Below is a small trained network, with its code and all its weights. Each question gives an input and a class and asks what happens when units are switched off, that is, made to give their printed mean instead of their output.

import numpy as np


def w(rows, s, z=0):
    codes = np.array(rows[::2]) - 128.0
    scale = np.full(codes.shape[1], s)
    scale[-1] = z or s
    return codes * scale


def norm(h):
    return h / np.sqrt((h * h).mean(-1, keepdims=True) + 1e-5)


def f(y):
    return y / 2 * (1 + np.tanh(0.7978845608 * (y + 0.044715 * y**3)))


def log_softmax(a):
    a = a - a.max(-1, keepdims=True)
    return a - np.log(np.exp(a).sum(-1, keepdims=True))


def net(x, mask):
    res = np.array(x, float).reshape(1, 5) / 4 @ E
    u = 0
    for l in range(2):
        y = f(norm(res) @ A[l][:, :-1].T + A[l][:, -1])
        res = res + np.where(mask[u : u + 4], y, B[l][:, -1]) @ B[l][:, :-1]
        u += 4
    return log_softmax(norm(res)[-1] @ U[:, :-1].T + U[:, -1])


A, B = {}, {}
E = w([
[7,109,152,64],'x0',
[58,118,50,179],'x1',
[146,110,121,45],'x2',
[104,41,125,68],'x3',
[81,48,179,170],'x4',
],0.0012)
A[0] = w([
[98,137,118,220,117],'0.n1',
[110,164,105,50,97],'0.n2',
[56,100,96,58,1],'0.n3',
[110,82,3,132,83],'0.n4',
],0.0054,0.0025)
B[0] = w([
[196,108,113,67,254],'0.n1',
[207,87,215,148,176],'0.n2',
[123,123,86,188,121],'0.n3',
[108,240,253,198,210],'0.n4',
],0.0034,0.00087)
A[1] = w([
[2,59,133,129,6],'1.n1',
[132,149,185,115,148],'1.n2',
[123,181,201,127,174],'1.n3',
[195,114,133,171,73],'1.n4',
],0.0053,0.0016)
B[1] = w([
[112,193,253,106,191],'1.n1',
[81,106,68,81,196],'1.n2',
[88,108,93,128,247],'1.n3',
[81,110,176,154,189],'1.n4',
],0.0055,0.0014)
U = w([
[180,5,163,215,80],'0',
[65,150,254,97,230],'1',
[202,29,103,22,175],'2',
[42,183,70,178,94],'3',
[76,119,63,53,6],'4',
[231,201,45,189,153],'5',
],0.0094,0.0023)

Each question gives the input, the list of numbers given to net, and the class t.
The units are the neurons (one row each of A and B). Each row of codes is followed by its name. A weight is (code - 128) times the scale printed after its matrix; where a second scale follows, it is the last column's (A, B and U).
mask holds one flag per neuron, layer by layer. A switched-off neuron (its flag False) gives its mean, the last column of its row in B, instead of its output. The means were averaged over made-up inputs and are rounded, as every weight is.
A unit's drop is (log p(t) with every unit on - log p(t) with that unit switched off) / (log p(t) with every unit on - log p(t) with every unit switched off).
The circuit of an input: a set's keep is (log p(t) with only the set's units on - log p(t) with every unit switched off) / (log p(t) with every unit on - log p(t) with every unit switched off). Starting from all 8 units, units are removed one at a time, each time the one whose removal leaves the highest keep (on an exact tie, the one counted first), for as long as the keep stays at least 0.8.
circuit, biggest first: the units of the circuit, biggest drop first
top k neurons: the k neurons with the biggest drops, biggest first
k most important neurons of layer l: the k neurons of layer l with the biggest drops, biggest first
drop of u: that unit's drop, to one decimal
input [-1,5,5,4,-8], class 3: 2 most important neurons of layer 1 -> [1.n3; 1.n1]
input [3,-7,4,-3,2], class 2: circuit, biggest first -> [1.n1]
input [0,1,-3,8,-4], class 3: circuit, biggest first -> [0.n4; 1.n1; 0.n3]
input [5,5,2,-8,-2], class 5: circuit, biggest first -> [1.n4; 1.n1; 0.n1]
input [-4,0,5,7,4], class 1: top 3 neurons -> [0.n1; 1.n1; 0.n2]
input [-7,6,5,6,6], class 3: circuit, biggest first -> [0.n4; 0.n2]
input [5,-8,-8,-6,5], class 4: top 2 neurons -> [1.n2; 1.n3]
input [-8,7,3,4,3], class 3: 2 most important neurons of layer 0 -> [0.n4; 0.n2]
input [5,-7,-3,1,-8], class 2: circuit, biggest first -> [0.n4; 1.n1]
input [3,6,-6,-7,0], class 5: circuit, biggest first -> [0.n1; 1.n2; 1.n1]
input [1,0,-3,-3,-3], class 5: top 3 neurons -> [0.n4; 1.n2; 1.n3]
input [-2,6,7,6,-3], class 3: circuit, biggest first -> [0.n4; 1.n1]
input [-3,5,-4,2,8], class 1: top 3 neurons -> [1.n1; 0.n2; 0.n3]
input [-1,3,-3,5,3], class 1: circuit, biggest first -> [1.n1]
input [-2,-5,-3,1,-1], class 2: top 3 neurons -> [1.n1; 0.n3; 0.n4]
input [-5,8,6,7,0], class 3: circuit, biggest first -> [0.n4; 1.n1; 1.n3]
input [5,-8,-6,2,-3], class 4: circuit, biggest first -> [1.n2; 1.n1]
input [2,-3,1,-2,0], class 4: top 3 neurons -> [0.n1; 1.n2; 1.n3]
input [2,-3,-5,-3,2], class 4: drop of 0.n1 -> 0.5
input [1,0,-8,-4,-3], class 5: drop of 0.n1 -> 0.3
input [-3,2,3,7,2], class 1: drop of 1.n1 -> 0.2
input [0,7,3,-5,7], class 1: most important neuron of layer 1 -> [1.n1]
